Here is a tiny trained network, its code and every weight. The questions are about switching its units off for an input and a target symbol, where a switched-off unit gives its printed mean instead of its output.

import numpy as np


def w(rows, s, z=0):
    codes = np.array(rows[::2]) - 128.0
    scale = np.full(codes.shape[1], s)
    scale[-1] = z or s
    return codes * scale


def norm(h):
    return h / np.sqrt((h * h).mean(-1, keepdims=True) + 1e-5)


def f(y):
    return y / 2 * (1 + np.tanh(0.7978845608 * (y + 0.044715 * y**3)))


def softmax(a):
    e = np.exp(a - a.max(-1, keepdims=True))
    return e / e.sum(-1, keepdims=True)


def log_softmax(a):
    a = a - a.max(-1, keepdims=True)
    return a - np.log(np.exp(a).sum(-1, keepdims=True))


def net(x, mask):
    ids = ['γθμτφψ'.index(c) for c in x.split()]
    T = len(ids)
    res = E[ids] + P[:T]
    u = 0
    for l in range(3):
        r = norm(res)
        for j in range(2):
            rows = slice(2 * j, 2 * j + 2)
            q, k, v = (r @ M[l][rows].T for M in (Q, K, V))
            z = softmax(np.where(np.tri(T) > 0, q @ k.T / 2**0.5, -1e9)) @ v
            o = O[l][rows]
            res = res + np.where(mask[u + j], z, o[:, -1]) @ o[:, :-1]
        u += 2
        y = f(norm(res) @ A[l][:, :-1].T + A[l][:, -1])
        res = res + np.where(mask[u : u + 4], y, B[l][:, -1]) @ B[l][:, :-1]
        u += 4
    return log_softmax(norm(res)[-1] @ U[:, :-1].T + U[:, -1])


Q, K, V, O, A, B = {}, {}, {}, {}, {}, {}
E = w([
[156,171,131],'γ',
[226,49,88],'θ',
[127,46,58],'μ',
[122,19,155],'τ',
[68,50,107],'φ',
[108,9,110],'ψ',
],0.012)
P = w([
[126,234,157],'0',
[117,94,236],'1',
[15,159,144],'2',
[137,195,254],'3',
[216,170,161],'4',
[224,39,92],'5',
[115,189,148],'6',
[44,75,129],'7',
[142,84,109],'8',
[75,21,201],'9',
[155,37,171],'10',
[27,135,19],'11',
[68,143,62],'12',
],0.0039)
Q[0] = w([
[120,136,251],'L0H1',
[116,157,53],'L0H1',
[94,171,28],'L0H2',
[54,147,97],'L0H2',
],0.011)
K[0] = w([
[134,156,160],'L0H1',
[125,166,134],'L0H1',
[93,136,191],'L0H2',
[255,180,87],'L0H2',
],0.0096)
V[0] = w([
[2,243,144],'L0H1',
[175,167,101],'L0H1',
[5,106,83],'L0H2',
[104,20,221],'L0H2',
],0.0071)
O[0] = w([
[191,2,92,2],'L0H1',
[65,172,146,111],'L0H1',
[183,86,81,132],'L0H2',
[45,124,82,204],'L0H2',
],0.0061,0.0093)
A[0] = w([
[68,44,150,188],'L0N1',
[18,152,157,142],'L0N2',
[156,198,242,1],'L0N3',
[20,24,255,126],'L0N4',
],0.0059,0.00066)
B[0] = w([
[157,221,152,203],'L0N1',
[211,146,92,207],'L0N2',
[226,42,190,124],'L0N3',
[114,246,3,254],'L0N4',
],0.0039,0.0044)
Q[1] = w([
[52,210,116],'L1H1',
[64,207,46],'L1H1',
[252,221,94],'L1H2',
[73,255,73],'L1H2',
],0.0063)
K[1] = w([
[3,166,75],'L1H1',
[222,208,28],'L1H1',
[161,207,120],'L1H2',
[182,35,68],'L1H2',
],0.0062)
V[1] = w([
[80,144,152],'L1H1',
[79,80,73],'L1H1',
[184,11,95],'L1H2',
[59,253,184],'L1H2',
],0.0049)
O[1] = w([
[175,130,121,154],'L1H1',
[48,71,254,253],'L1H1',
[128,55,241,54],'L1H2',
[173,201,101,161],'L1H2',
],0.0049,0.0014)
A[1] = w([
[80,128,99,143],'L1N1',
[154,124,71,134],'L1N2',
[178,135,10,150],'L1N3',
[118,230,142,252],'L1N4',
],0.012,0.0017)
B[1] = w([
[250,124,119,225],'L1N1',
[153,255,138,173],'L1N2',
[63,65,144,254],'L1N3',
[117,42,91,236],'L1N4',
],0.0066,0.0057)
Q[2] = w([
[83,65,116],'L2H1',
[126,160,54],'L2H1',
[103,95,140],'L2H2',
[254,150,123],'L2H2',
],0.0089)
K[2] = w([
[254,190,79],'L2H1',
[201,72,232],'L2H1',
[159,175,144],'L2H2',
[37,112,160],'L2H2',
],0.0093)
V[2] = w([
[159,1,217],'L2H1',
[130,38,66],'L2H1',
[211,223,166],'L2H2',
[50,29,149],'L2H2',
],0.0084)
O[2] = w([
[107,162,255,89],'L2H1',
[80,120,99,254],'L2H1',
[168,154,112,26],'L2H2',
[70,108,116,153],'L2H2',
],0.0096,0.0062)
A[2] = w([
[225,123,167,143],'L2N1',
[8,79,148,254],'L2N2',
[153,47,118,47],'L2N3',
[80,108,95,124],'L2N4',
],0.012,0.0018)
B[2] = w([
[225,197,153,127],'L2N1',
[166,205,92,248],'L2N2',
[141,124,193,135],'L2N3',
[113,253,172,178],'L2N4',
],0.0066,0.014)
U = w([
[153,182,183,79],'γ',
[135,203,175,226],'θ',
[235,228,187,72],'μ',
[197,95,55,251],'τ',
[33,76,254,95],'φ',
[102,143,87,17],'ψ',
],0.0095,0.002)

Each question gives the input, a string of symbols that net reads in full, and the target symbol t.
The units are the heads (2 rows each of Q, K, V and O) and the neurons (one row each of A and B). Each row of codes is followed by its name. A weight is (code - 128) times the scale printed after its matrix; where a second scale follows, it is the last column's (O, A, B and U).
mask holds one flag per unit, layer by layer, with each layer's heads first. A switched-off unit (its flag False) gives its mean, the last column of its rows in O or B, instead of its output. The means were averaged over made-up inputs and are rounded, as every weight is.
A unit's drop is (log p(t) with every unit on - log p(t) with that unit switched off) / (log p(t) with every unit on - log p(t) with every unit switched off).
The circuit of an input: a set's keep is (log p(t) with only the set's units on - log p(t) with every unit switched off) / (log p(t) with every unit on - log p(t) with every unit switched off). Starting from the 12 units with the biggest drops (on a tie, the unit counted first), units are removed one at a time, each time the one whose removal leaves the highest keep (on an exact tie, the one counted first), for as long as the keep stays at least 0.8.
circuit, biggest first: the units of the circuit, biggest drop first
k most important neurons: the k neurons with the biggest drops, biggest first
which heads matter: for each layer, one digit per head in row order, 1 if its drop is at least 0.15 and else 0, layers parted by /
input γ θ γ φ θ μ, target μ: circuit, biggest first : (L2H1; L0H2; L2H2; L0N4)
input φ θ θ γ ψ ψ, target φ: circuit, biggest first : (L0H1; L2H1; L1H2)
input γ θ ψ μ θ μ θ φ φ, target μ: 2 most important neurons : (L0N3; L1N3)
input γ τ γ θ τ τ τ, target μ: circuit, biggest first : (L2H2)
input φ θ ψ ψ θ φ τ τ θ τ γ τ, target φ: circuit, biggest first : (L1H2; L2H1; L0H1)
input γ ψ θ μ θ θ, target θ: 2 most important neurons : (L1N2; L0N1)
input φ θ τ τ ψ τ ψ θ θ φ θ τ, target φ: circuit, biggest first : (L0H1; L1H2; L2H1)
input φ θ τ μ φ θ μ μ, target φ: circuit, biggest first : (L1H2; L0H1; L2H1)
input φ τ θ θ γ θ ψ ψ ψ ψ μ μ φ, target φ: circuit, biggest first : (L1H2; L0H1; L2H1; L0N4)
input γ θ θ θ θ θ φ θ, target μ: which heads matter : 01 / 10 / 11
input γ τ φ, target μ: which heads matter : 11 / 01 / 10
input θ μ τ ψ θ θ γ τ τ θ θ γ, target τ: which heads matter : 11 / 01 / 10
input φ φ ψ φ φ γ τ γ ψ, target φ: which heads matter : 11 / 01 / 10
input γ γ θ, target μ: which heads matter : 11 / 10 / 01
input φ θ γ τ θ θ γ μ τ γ, target φ: 2 most important neurons : (L1N3; L1N2)
input φ τ θ γ, target φ: which heads matter : 10 / 00 / 10
input θ γ μ μ τ τ γ ψ τ μ θ τ, target τ: circuit, biggest first : (L2H1; L1N2; L2H2)
input φ θ θ θ τ θ φ, target φ: circuit, biggest first : (L2H1; L1H2; L0H1; L0H2)
input μ μ ψ θ ψ θ, target θ: 4 most important neurons : (L1N2; L1N4; L2N2; L0N4)
input θ ψ θ ψ τ, target τ: which heads matter : 10 / 01 / 10
input θ τ τ θ θ τ φ, target τ: which heads matter : 10 / 01 / 10
input φ θ θ μ, target φ: which heads matter : 10 / 01 / 10
input γ φ θ θ θ τ, target μ: which heads matter : 11 / 10 / 10
input φ θ τ μ θ, target φ: which heads matter : 10 / 01 / 10
input γ φ θ φ τ θ θ θ θ τ μ, target μ: 3 most important neurons : (L1N3; L1N4; L0N4)
input μ θ θ φ θ μ, target θ: most important neuron : (L2N2)
